Below is a small trained network, with its code and all its weights. Each question gives an input and a class and asks what happens when units are switched off, that is, made to give their printed mean instead of their output.

import numpy as np


def w(rows, s, z=0):
    codes = np.array(rows[::2]) - 128.0
    scale = np.full(codes.shape[1], s)
    scale[-1] = z or s
    return codes * scale


def f(y):
    return np.maximum(y, 0)


def log_softmax(a):
    a = a - a.max(-1, keepdims=True)
    return a - np.log(np.exp(a).sum(-1, keepdims=True))


def net(x, mask):
    res = np.array(x, float).reshape(1, 2) / 4 @ E
    y = f(res @ A[0][:, :-1].T + A[0][:, -1])
    res = res + np.where(mask, y, B[0][:, -1]) @ B[0][:, :-1]
    return log_softmax(res[-1] @ U[:, :-1].T + U[:, -1])


A, B = {}, {}
E = w([
[70,232,91],'x0',
[132,102,249],'x1',
],0.014)
A[0] = w([
[93,161,211,48],'N1',
[141,156,190,9],'N2',
[120,125,74,15],'N3',
[120,254,173,8],'N4',
[170,40,126,13],'N5',
[65,202,165,5],'N6',
[73,84,206,26],'N7',
[56,198,131,109],'N8',
[131,198,130,254],'N9',
[180,157,80,25],'N10',
[175,69,160,180],'N11',
[167,91,140,4],'N12',
[96,222,151,58],'N13',
[84,185,130,10],'N14',
[104,63,183,114],'N15',
[140,38,129,24],'N16',
[112,152,222,87],'N17',
],0.014,0.0075)
B[0] = w([
[235,124,9,190],'N1',
[198,44,50,156],'N2',
[181,3,53,157],'N3',
[4,68,163,206],'N4',
[84,82,198,201],'N5',
[38,24,167,188],'N6',
[155,93,107,193],'N7',
[117,129,134,231],'N8',
[156,196,162,246],'N9',
[208,70,43,157],'N10',
[90,189,204,250],'N11',
[52,2,169,156],'N12',
[150,105,136,208],'N13',
[63,9,195,174],'N14',
[151,166,24,218],'N15',
[69,101,173,192],'N16',
[162,149,33,213],'N17',
],0.0098,0.011)
U = w([
[14,23,191,2],'0',
[197,27,2,34],'1',
[134,171,173,242],'2',
],0.0097,0.0069)

Each question gives the input, the list of numbers given to net, and the class t.
The units are the neurons (one row each of A and B). Each row of codes is followed by its name. A weight is (code - 128) times the scale printed after its matrix; where a second scale follows, it is the last column's (A, B and U).
mask holds one flag per neuron, in row order. A switched-off neuron (its flag False) gives its mean, the last column of its row in B, instead of its output. The means were averaged over made-up inputs and are rounded, as every weight is.
A unit's drop is (log p(t) with every unit on - log p(t) with that unit switched off) / (log p(t) with every unit on - log p(t) with every unit switched off).
most important unit: the unit with the biggest drop
k most important neurons: the k neurons with the biggest drops, biggest first
drop when u is switched off: that unit's drop, to one decimal
input [-3,2], class 2: most important unit -> N4
input [0,3], class 2: 3 most important neurons -> [N3, N10, N2]
input [7,-7], class 0: 2 most important neurons -> [N14, N4]
input [-3,0], class 2: 3 most important neurons -> [N4, N6, N14]
input [-5,7], class 1: 2 most important neurons -> [N15, N17]
input [3,-3], class 2: 2 most important neurons -> [N1, N9]
input [6,-6], class 0: 3 most important neurons -> [N14, N4, N1]
input [3,-1], class 2: drop when N11 is switched off -> -0.1
input [1,6], class 1: drop when N15 is switched off -> 0.0
input [8,-8], class 0: drop when N14 is switched off -> 0.7
